[[116 132 108 135 124]
 [111 143 124 144 138]
 [131 128 145 127 139]
 [113 138 119 139 135]
 [113 137 117 139 131]
 [145 104 128 104 116]
 [118 140 133 140 140]
 [112 145 130 145 141]
 [118 132 107 133 122]
 [115 136 116 138 130]
 [114 140 122 141 137]
 [130 128 145 127 139]]
->
[[124 135 108 132 116]
 [138 144 124 143 111]
 [139 127 145 128 131]
 [135 139 119 138 113]
 [131 139 117 137 113]
 [116 104 128 104 145]
 [140 140 133 140 118]
 [141 145 130 145 112]
 [122 133 107 132 118]
 [130 138 116 136 115]
 [137 141 122 140 114]
 [139 127 145 128 130]]

[[149 122 119 125 119 116 130 132 119 131]
 [107 138 145 128 132 137 128 121 149 128]
 [127 137 134 110 115 119 153 109 132 146]
 [107 137 146 126 131 137 128 120 150 127]
 [112 138 142 123 129 132 130 117 144 128]]
->
[[131 119 132 130 116 119 125 119 122 149]
 [128 149 121 128 137 132 128 145 138 107]
 [146 132 109 153 119 115 110 134 137 127]
 [127 150 120 128 137 131 126 146 137 107]
 [128 144 117 130 132 129 123 142 138 112]]

[[133 125]
 [153 153]]
->
[[125 133]
 [153 153]]

[[112 125 149 144 144]
 [153 148 111 127 127]
 [111 122 148 140 140]
 [111 121 148 139 139]
 [152 128 108 106 106]
 [128 137 134 140 140]
 [121 138 143 149 149]
 [115 118 147 135 135]
 [111 120 148 139 139]
 [112 125 149 143 143]]
->
[[144 144 149 125 112]
 [127 127 111 148 153]
 [140 140 148 122 111]
 [139 139 148 121 111]
 [106 106 108 128 152]
 [140 140 134 137 128]
 [149 149 143 138 121]
 [135 135 147 118 115]
 [139 139 148 120 111]
 [143 143 149 125 112]]

[[128 132 138 124 129 154 140 141 134 135 121 124 119 128 133]
 [125 121 132 126 124 130 135 122 127 134 140 128 135 122 130]
 [131 122 120 133 122 137 119 118 129 130 135 136 127 127 130]
 [134 134 130 120 126 124 135 136 130 146 135 126 124 124 132]]
->
[[133 128 119 124 121 135 134 141 140 154 129 124 138 132 128]
 [130 122 135 128 140 134 127 122 135 130 124 126 132 121 125]
 [130 127 127 136 135 130 129 118 119 137 122 133 120 122 131]
 [132 124 124 126 135 146 130 136 135 124 126 120 130 134 134]]

[[124 133 128 126]
 [124 124 125 130]
 [138 133 151 138]
 [ 98 128 133 129]
 [125 139 137 123]
 [126 129 127 127]
 [127 127 127 130]
 [127 155 117 116]
 [118 152 115 117]
 [125 128 127 124]]
->
[[126 128 133 124]
 [130 125 124 124]
 [138 151 133 138]
 [129 133 128  98]
 [123 137 139 125]
 [127 127 129 126]
 [130 127 127 127]
 [116 117 155 127]
 [117 115 152 118]
 [124 127 128 125]]
---
[[130 128 139 124 127 129 117 129 131 126 127 123 122 122 124]
 [131 129 136 129 123 127 122 132 125 126 124 120 125 124 128]
 [127 126 125 134 141 136 123 132 142 122 118 116 150 120 141]
 [123 117 132 131 131 141 119 125 144 128 127 115 145 124 143]
 [130 131 136 125 134 125 129 128 137 130 132 124 132 126 125]]
->
[[125 126 132 124 132 130 137 128 129 125 134 125 136 131 130]
 [143 124 145 115 127 128 144 125 119 141 131 131 132 117 123]
 [141 120 150 116 118 122 142 132 123 136 141 134 125 126 127]
 [128 124 125 120 124 126 125 132 122 127 123 129 136 129 131]
 [124 122 122 123 127 126 131 129 117 129 127 124 139 128 130]]

[[108 134 118 115 138 122]
 [ 99 128 129 126 134 107]
 [108 136 123 108 128 119]
 [111 133 116 117 141 125]
 [123 133 123 116 129 129]
 [110 135 129 106 120 117]
 [124 126 135 131 122 121]
 [124 129 130 124 125 125]
 [107 130 118 126 144 120]]
->
[[120 144 126 118 130 107]
 [125 125 124 130 129 124]
 [121 122 131 135 126 124]
 [117 120 106 129 135 110]
 [129 129 116 123 133 123]
 [125 141 117 116 133 111]
 [119 128 108 123 136 108]
 [107 134 126 129 128  99]
 [122 138 115 118 134 108]]

[[130 105]
 [134 118]
 [105 109]]
->
[[109 105]
 [118 134]
 [105 130]]

[[117 132 121 119 139 122]
 [118 136 126 122 144 116]
 [139 119 132 136 107 137]
 [131 131 138 134 132 121]
 [139 118 132 136 106 138]
 [139 124 137 137 118 133]
 [130 132 137 133 133 120]
 [132 135 139 135 140 121]]
->
[[121 140 135 139 135 132]
 [120 133 133 137 132 130]
 [133 118 137 137 124 139]
 [138 106 136 132 118 139]
 [121 132 134 138 131 131]
 [137 107 136 132 119 139]
 [116 144 122 126 136 118]
 [122 139 119 121 132 117]]

[[129 151 151 151 128 152]
 [151 152 152 152 128 151]
 [152 152 152 152 128 151]
 [152 151 152 152 128 151]
 [128 152 151 152 128 152]
 [128 128 145 152 128 151]
 [128 128 128 127 128 151]]
->
[[151 128 127 128 128 128]
 [151 128 152 145 128 128]
 [152 128 152 151 152 128]
 [151 128 152 152 151 152]
 [151 128 152 152 152 152]
 [151 128 152 152 152 151]
 [152 128 151 151 151 129]]

[[138 131 132 133 119]
 [140 121 122 141 121]
 [132 123 120 131 106]
 [139 115 126 143 133]
 [129 114 125 138 123]
 [137 118 118 136 137]
 [133 126 109 127 113]]
->
[[113 127 109 126 133]
 [137 136 118 118 137]
 [123 138 125 114 129]
 [133 143 126 115 139]
 [106 131 120 123 132]
 [121 141 122 121 140]
 [119 133 132 131 138]]

[[138 134 128 100 134 102 130 128]
 [122 127 127 153 135 114 133 132]
 [117 126 129 116 129 111 131 124]
 [122 135 127  98 129 132 130 131]
 [127 127 129 104 133 126 125 125]
 [130 131 132 143 132 135 120 127]
 [128 126 129 127 136 135 129 136]
 [128 126 131 136 132 122 127 129]
 [130 125 129 108 132 139 130 128]
 [126 134 126 128 131 124 127 129]
 [145 128 127 135 134 120 123 131]]
->
[[131 123 120 134 135 127 128 145]
 [129 127 124 131 128 126 134 126]
 [128 130 139 132 108 129 125 130]
 [129 127 122 132 136 131 126 128]
 [136 129 135 136 127 129 126 128]
 [127 120 135 132 143 132 131 130]
 [125 125 126 133 104 129 127 127]
 [131 130 132 129  98 127 135 122]
 [124 131 111 129 116 129 126 117]
 [132 133 114 135 153 127 127 122]
 [128 130 102 134 100 128 134 138]]

[[135 131 126 135 131]
 [128 137 137 137 140]
 [136 131 125 135 131]
 [132 128 126 129 127]
 [130 110 115 107 103]]
->
[[103 107 115 110 130]
 [127 129 126 128 132]
 [131 135 125 131 136]
 [140 137 137 137 128]
 [131 135 126 131 135]]

[[113 108 151 126 151]
 [120 139 125 156 123]
 [113 109 151 127 151]
 [116 115 145 131 145]]
->
[[145 131 145 115 116]
 [151 127 151 109 113]
 [123 156 125 139 120]
 [151 126 151 108 113]]
